-6.8, -26.3
17.7, 73.3
23.2, 48.4
10.2, 66.8
33.2, 24.7
:
-6.8, -26.3
17.7, 73.3
23.2, 48.4

8.3, 17.5
19.2, -49.8
-46.2, 54.2
41.0, -55.9
-28.0, 60.3
:
8.3, 17.5
19.2, -49.8
-46.2, 54.2

43.5, -17.9, 39.7, 39.2
68.9, 26.3, 17.8, 14.9
70.6, 29.6, 16.2, 12.2
58.3, 36.5, 23.4, 14.4
61.7, 28.2, 19.9, 28.7
:
43.5, -17.9
68.9, 26.3
70.6, 29.6

-1.2, -27.8
-19.7, 8.3
9.4, 1.7
-25.5, 63.8
:
-1.2, -27.8
-19.7, 8.3
9.4, 1.7

-28.4, 58.3
30.4, -57.3
-42.6, -48.8
49.8, 41.3
-52.3, -38.2
:
-28.4, 58.3
30.4, -57.3
-42.6, -48.8

40.1, 15.9, -21.5, 39.5, -46.4
31.3, 26.4, -22.1, 27.6, -44.9
25.3, 24.7, -28.7, 54.7, -29.9
:
40.1, 15.9
31.3, 26.4
25.3, 24.7

41.0, -56.5
60.3, -25.2
33.2, -28.4
57.7, -10.1
51.8, -23.9
:
41.0, -56.5
60.3, -25.2
33.2, -28.4
